Here is a tiny trained network, its code and every weight. The questions are about switching its units off for an input and a target symbol, where a switched-off unit gives its printed mean instead of its output.

import numpy as np


def w(rows, s, z=0):
    codes = np.array(rows[::2]) - 128.0
    scale = np.full(codes.shape[1], s)
    scale[-1] = z or s
    return codes * scale


def f(y):
    return np.maximum(y, 0)


def softmax(a):
    e = np.exp(a - a.max(-1, keepdims=True))
    return e / e.sum(-1, keepdims=True)


def log_softmax(a):
    a = a - a.max(-1, keepdims=True)
    return a - np.log(np.exp(a).sum(-1, keepdims=True))


def net(x, mask):
    ids = ['ΛΞΠΩαγεηθστψ'.index(c) for c in x.split()]
    T = len(ids)
    res = E[ids] + P[:T]
    u = 0
    for l in range(2):
        r = res
        for j in range(3):
            rows = slice(2 * j, 2 * j + 2)
            q, k, v = (r @ M[l][rows].T for M in (Q, K, V))
            z = softmax(np.where(np.tri(T) > 0, q @ k.T / 2**0.5, -1e9)) @ v
            o = O[l][rows]
            res = res + np.where(mask[u + j], z, o[:, -1]) @ o[:, :-1]
        u += 3
        y = f(res @ A[l][:, :-1].T + A[l][:, -1])
        res = res + np.where(mask[u : u + 12], y, B[l][:, -1]) @ B[l][:, :-1]
        u += 12
    return log_softmax(res[-1] @ U[:, :-1].T + U[:, -1])


Q, K, V, O, A, B = {}, {}, {}, {}, {}, {}
E = w([
[65,195,99],'Λ',
[164,146,162],'Ξ',
[125,106,128],'Π',
[114,171,181],'Ω',
[128,103,6],'α',
[67,184,86],'γ',
[136,80,109],'ε',
[115,97,123],'η',
[115,122,144],'θ',
[38,157,205],'σ',
[110,132,156],'τ',
[150,105,121],'ψ',
],0.02)
P = w([
[148,77,74],'0',
[112,254,33],'1',
[146,183,120],'2',
[128,56,129],'3',
[132,96,50],'4',
[147,71,157],'5',
[122,78,39],'6',
[164,59,180],'7',
[114,132,89],'8',
[177,76,178],'9',
[3,57,50],'10',
],0.0084)
Q[0] = w([
[123,170,64],'0.h0',
[151,54,140],'0.h0',
[141,85,185],'0.h1',
[186,192,144],'0.h1',
[254,182,15],'0.h2',
[96,52,96],'0.h2',
],0.0088)
K[0] = w([
[169,122,100],'0.h0',
[136,61,143],'0.h0',
[114,132,96],'0.h1',
[203,175,164],'0.h1',
[254,160,60],'0.h2',
[51,34,85],'0.h2',
],0.01)
V[0] = w([
[211,151,48],'0.h0',
[194,172,130],'0.h0',
[110,96,135],'0.h1',
[119,105,133],'0.h1',
[11,142,141],'0.h2',
[151,157,43],'0.h2',
],0.011)
O[0] = w([
[171,35,9,55],'0.h0',
[136,81,112,96],'0.h0',
[136,141,95,134],'0.h1',
[126,131,106,130],'0.h1',
[253,89,45,248],'0.h2',
[155,216,183,69],'0.h2',
],0.0075,0.011)
A[0] = w([
[184,204,54,109],'0.n0',
[110,41,198,90],'0.n1',
[38,122,180,107],'0.n2',
[81,219,48,2],'0.n3',
[87,91,214,136],'0.n4',
[161,146,8,92],'0.n5',
[91,235,36,121],'0.n6',
[170,176,89,129],'0.n7',
[229,218,169,146],'0.n8',
[44,239,2,146],'0.n9',
[165,121,85,140],'0.n10',
[67,130,209,98],'0.n11',
],0.0081,0.0067)
B[0] = w([
[102,121,175,195],'0.n0',
[162,98,120,175],'0.n1',
[115,95,117,166],'0.n2',
[1,132,158,159],'0.n3',
[170,113,127,213],'0.n4',
[116,152,141,211],'0.n5',
[166,98,144,214],'0.n6',
[117,102,135,177],'0.n7',
[115,106,88,245],'0.n8',
[164,110,87,253],'0.n9',
[103,132,129,195],'0.n10',
[112,95,159,179],'0.n11',
],0.024,0.0035)
Q[1] = w([
[202,195,79],'1.h0',
[216,21,216],'1.h0',
[63,230,57],'1.h1',
[60,164,225],'1.h1',
[29,174,237],'1.h2',
[141,246,175],'1.h2',
],0.011)
K[1] = w([
[96,150,51],'1.h0',
[211,199,191],'1.h0',
[78,192,102],'1.h1',
[3,57,125],'1.h1',
[56,163,201],'1.h2',
[25,105,49],'1.h2',
],0.013)
V[1] = w([
[139,171,244],'1.h0',
[127,158,206],'1.h0',
[167,152,143],'1.h1',
[214,184,157],'1.h1',
[20,44,125],'1.h2',
[79,169,80],'1.h2',
],0.011)
O[1] = w([
[79,74,86,81],'1.h0',
[90,88,89,91],'1.h0',
[104,123,142,110],'1.h1',
[80,120,153,82],'1.h1',
[156,254,87,202],'1.h2',
[160,140,98,1],'1.h2',
],0.013,0.0075)
A[1] = w([
[44,131,234,58],'1.n0',
[136,91,201,214],'1.n1',
[64,186,18,19],'1.n2',
[146,210,187,222],'1.n3',
[78,27,120,112],'1.n4',
[87,251,158,113],'1.n5',
[154,158,138,2],'1.n6',
[154,45,88,65],'1.n7',
[116,235,116,185],'1.n8',
[225,104,102,192],'1.n9',
[86,134,254,106],'1.n10',
[249,38,120,47],'1.n11',
],0.0093,0.0048)
B[1] = w([
[91,231,97,141],'1.n0',
[119,131,201,214],'1.n1',
[140,86,152,146],'1.n2',
[103,147,79,238],'1.n3',
[137,172,167,176],'1.n4',
[106,155,75,186],'1.n5',
[184,148,152,136],'1.n6',
[141,182,85,161],'1.n7',
[82,72,170,221],'1.n8',
[171,114,171,255],'1.n9',
[96,134,168,158],'1.n10',
[120,82,8,211],'1.n11',
],0.018,0.0071)
U = w([
[7,84,97,249],'Λ',
[184,102,122,197],'Ξ',
[131,162,138,18],'Π',
[111,139,145,79],'Ω',
[146,178,138,31],'α',
[133,168,140,47],'γ',
[144,52,189,131],'ε',
[141,164,149,40],'η',
[128,135,229,247],'θ',
[104,120,139,4],'σ',
[129,168,137,105],'τ',
[117,158,140,149],'ψ',
],0.011,0.0037)

Each question gives the input, a string of symbols that net reads in full, and the target symbol t.
The units are the heads (2 rows each of Q, K, V and O) and the neurons (one row each of A and B). Each row of codes is followed by its name. A weight is (code - 128) times the scale printed after its matrix; where a second scale follows, it is the last column's (O, A, B and U).
mask holds one flag per unit, layer by layer, with each layer's heads first. A switched-off unit (its flag False) gives its mean, the last column of its rows in O or B, instead of its output. The means were averaged over made-up inputs and are rounded, as every weight is.
A unit's drop is (log p(t) with every unit on - log p(t) with that unit switched off) / (log p(t) with every unit on - log p(t) with every unit switched off).
The circuit of an input: a set's keep is (log p(t) with only the set's units on - log p(t) with every unit switched off) / (log p(t) with every unit on - log p(t) with every unit switched off). Starting from the 12 units with the biggest drops (on a tie, the unit counted first), units are removed one at a time, each time the one whose removal leaves the highest keep (on an exact tie, the one counted first), for as long as the keep stays at least 0.8.
units of the circuit, in order: the units of the circuit, biggest drop first
most important unit: the unit with the biggest drop
k most important neurons: the k neurons with the biggest drops, biggest first
top k neurons in layer l: the k neurons of layer l with the biggest drops, biggest first
input σ σ Ξ σ η, target Λ: most important unit	1.h2
input σ σ η γ ε θ, target Ξ: units of the circuit, in order	1.n11, 0.h2, 1.n9
input σ η Λ, target Λ: top 4 neurons in layer 0	0.n3, 0.n0, 0.n4, 0.n5
input Ξ σ σ ψ σ θ α Ω, target Ξ: 4 most important neurons	0.n8, 0.n3, 1.n11, 1.n8
input σ γ η, target Λ: 3 most important neurons	0.n0, 0.n9, 0.n4
input Π σ σ σ ψ η Ξ θ, target Ξ: units of the circuit, in order	0.h2, 1.n11, 1.n9
input γ σ ε ψ ψ τ Λ σ σ σ Ξ, target Λ: units of the circuit, in order	0.n4, 0.n9, 0.n6, 1.n9
input Ω σ Ξ γ ψ σ σ Ξ Ξ ψ σ, target θ: top 2 neurons in layer 1	1.n11, 1.n3
input σ γ γ α σ Ξ σ τ, target Ξ: 2 most important neurons	0.n8, 0.n3
input Ω η ε σ σ ψ Ξ τ, target Ξ: 3 most important neurons	1.n11, 1.n8, 0.n6
input σ Ξ σ γ, target Ξ: top 2 neurons in layer 0	0.n8, 0.n9
input σ ψ σ, target Λ: 4 most important neurons	0.n9, 0.n6, 1.n8, 0.n11
input Ξ θ σ σ, target ε: 2 most important neurons	0.n2, 0.n1
input σ Ξ σ, target Λ: top 4 neurons in layer 1	1.n9, 1.n8, 1.n4, 1.n1
input Π σ η γ, target Ξ: 4 most important neurons	0.n9, 0.n6, 0.n8, 1.n9
input Ξ Ξ σ Ξ Π, target θ: 2 most important neurons	0.n3, 1.n11
input σ σ ε σ Π, target Λ: top 2 neurons in layer 0	0.n4, 0.n9
input Ξ σ Ξ θ Λ γ σ Ξ σ α Ξ, target θ: 3 most important neurons	1.n11, 0.n3, 0.n4
input σ Ξ σ ψ σ σ σ σ σ Λ, target Ξ: 3 most important neurons	0.n9, 0.n6, 0.n8
input Ξ Ξ θ, target θ: top 2 neurons in layer 0	0.n3, 0.n10
